In the rows, 128 means zero.
Each row is followed by its class.
[118 102 159 138  64 100 118 141 142 158 236 111 204 151 136 123 106 157
 102 154 251 174 118 123  49  55 220 161 151 148  56 135 135 133 158 164
 151 128  93  95 130 161 149 159 140 112 149 162 132 181  78  62 158  89
  85 103 102 158 146  75 176 129 141 166 167 180  78 138  97 120] : W
[127 109 148 163  85  85 119 145 190 142 228 141 135 147 132 127 122 156
  93 144 213 159 154 118  98  35 196 155 149 113  67 118 133 154 152 139
 154 116 101 134 105 197 146 166 181 133 149 129 103 134  88 112 147 109
 111 100 102 157 143  89 157 134 157 180 146 172 129 164 115 137] : W
[194  95  92 113 106 126 142 180 176 184 211 119 171 105 103 106 113 154
  94 151 229 180 180  97 116  62 128  88 171 191  71 133 146  68 208 108
 127  89  22 102  65 166 173 166 194  90 115 110  16  87   4 115  74  80
 114 128 126 163 145 141 173 173 164 149 106 121  91 149 125 151] : W
[145 119 119 138 109 118 135 147 161 149 166 133 134 128 118 123 127 139
 114 135 174 149 151 116 127  83 141 117 146 137  96 124 130 114 158 120
 131  97  88 130 100 167 131 151 149 113 129 118  85 109  88 127 106 117
 121 128 113 147 136 125 145 141 150 150 123 135 131 149 123 145] : F
[204 118  81 124 111 145 156 165 126 152 129 123 146 108  91 132 112 132
 152 127 133 128 138 138 129 106  85  80 146 145 157 120 146 131 189 154
 126  99  92 130  87 158 155 118 150 144 103 114  54  91  75 161  51 131
 126 150  98 162 135 161 142 163 159 124  90 108  99 137 143 155] : F
[199 112  86 116 102 135 148 158 111 165 162 115 188  93 100 123 105 137
 149 139 157 139 127 139  97 103 110  95 155 174 152 131 147 116 191 176
 136 112  93 108  93 149 159 112 153 141 101 131  67 111  61 132  81 120
 107 154 100 170 141 152 153 164 162 116 101 118  57 134 132 139] : F
[169 111 106 100 119 136 141 150 136 157 174 111 165 114 120 117 119 144
 106 149 173 158 145 112 119 116 120 107 163 173  98 138 133 100 165 113
 115 122  59 102 111 112 154 146 156  91 121 128  76 117  60 105 100  81
 121 123 139 137 140 135 150 147 132 123 115 119  81 115 119 140] : X
[148 111 114 130 120 125 123 138 142 163 170 130 160 110 117 112 124 146
 121 142 178 152 144 118 110 101 131 119 143 170 118 136 139  84 162 131
 133 102  99 110  97 157 142 132 152 121 117 123  84 114  78 125 115 115
 113 151 120 158 137 137 150 149 153 132 116 127 108 145 127 135] : W
[142 112 109 125 120 133 130 147 144 160 151 129 153 121 114 115 133 148
 114 134 185 152 149 113 120 107 124 105 143 164 106 129 134  78 164 118
 124  89  82 118  92 156 145 143 132 106 121 117  73 104  80 127  95 107
 121 144 122 145 134 133 146 147 144 136 114 121 124 142 129 145] : W
[214 114 103 129  85 120 152 157 132 159 195 119 168  97 103 129  98 144
 143 139 152 135 134 141  95  76 129 106 155 153 147 128 147 156 189 185
 151 128 104 110 100 159 155 115 187 160 110 131  74 132  62 130  97 129
 108 141  95 187 144 138 159 164 166 135 108 133  53 145 126 139] : F
[148 118 113  94 104 151 140 143  77 160 130  90 215 120 122 125 105 135
 144 141 171 149  96 132  78 144 127 108 141 182 134 142 138  92 166 172
 115 122  96  83 132  99 148 109  80 103 115 158 113 151  86  97 102  99
  99 140 116 130 134 136 154 136 124 105 117 116  66 102 114 124] : X
[176 115 100 137 111 122 150 156 162 146 167 134 136 121 105 128 122 146
 118 131 157 141 157 120 134  84 119 109 147 136 112 123 139 126 171 130
 135 101  83 136  85 169 150 144 166 130 122 109  64  90  76 145  85 122
 127 126 110 155 136 138 146 154 153 145 111 128 122 147 133 151] : F
[173 121 100 131 120 129 140 145 130 146 136 133 134  99 107 125 131 130
 140 125 128 126 144 129 136 112 102 100 141 150 157 125 140 119 165 145
 133 107 110 128  92 158 140 113 156 146 108 115  77  95  96 151  90 134
 130 156 111 164 129 152 131 156 165 122 101 112 109 143 140 145] : F
[128 102 150 158 115  93 112 146 210 146 234 156 108 123 136 108 135 163
  80 141 201 160 179  99 131  47 177 155 147 131  70 129 128 116 137  97
 150 129  94 129  91 181 136 173 217 122 146 105  93 106  82 108 161 105
 128 116 132 163 137 103 149 143 158 174 134 150 141 168 121 123] : W
[150 115 123 123 128 117 130 141 170 143 181 132 126 115 126 114 125 145
  88 139 161 148 161 103 137  98 135 124 145 144  96 132 131 113 147  96
 130 130  82 115 109 130 139 155 183 107 127 115  90 107  78 113 126 101
 131 123 143 144 130 129 142 143 131 141 123 122 117 135 122 138] : X
[173 122  90  97 141 153 141 144 102 153 121 113 164  94 109 121 122 129
 139 134 127 136 127 124 129 155  85  89 138 179 154 136 139  88 163 129
 114 114  90 104 109 108 143 104 124 112 102 130  80 103  86 127  86 117
 123 157 132 138 132 162 134 151 137 100 100 103  91 114 135 139] : X
[144 102 121 128 102 119 130 155 171 167 205 127 162 133 120 112 121 158
  92 147 230 176 157 107 105  73 159 121 157 164  61 130 138  86 170 112
 131  82  57 108  93 164 154 167 163  92 146 127  66 115  50 103 111  89
 111 124 125 154 146 117 163 148 149 157 129 139 115 147 118 144] : W
[168 115 120 137 108 116 139 149 157 150 187 134 139 112 116 118 120 137
 121 134 156 143 149 125 110  79 137 121 147 140 120 126 137 135 154 143
 146 122 104 126 102 164 144 139 182 141 122 121  87 119  84 129 123 125
 121 134 114 164 142 134 147 153 157 142 120 133 101 151 130 136] : F
[174 108 105 129 116 126 134 154 144 163 174 133 157  94 106 113 124 147
 128 136 174 146 149 125 115  94 121 107 149 173 130 132 141 101 173 141
 138 104  97 115  86 165 149 128 168 130 110 123  68 100  69 134 101 119
 115 150 120 170 133 148 150 154 167 131 107 122  97 148 134 142] : W
[136 117 114 112  98 131 142 153 137 145 155 104 165 154 120 128 119 158
 107 136 189 156 133 118 104 109 141 116 147 140  74 130 132 111 161 118
 117 111  64 117 121 123 152 153 119  85 134 131  92 127  75 105  91  85
 119 102 120 123 140 120 156 129 124 140 133 133 112 121 118 144] : X
[176 117 107 117 125 119 139 152 177 139 187 137 119 113 115 116 123 148
  99 135 154 147 172 108 137  88 121 104 148 137  98 126 135 120 161 102
 132 124  71 128  96 140 149 155 198 116 126 102  65  93  67 127 107 102
 134 117 133 153 139 137 146 148 151 141 117 123 116 142 130 148] : X
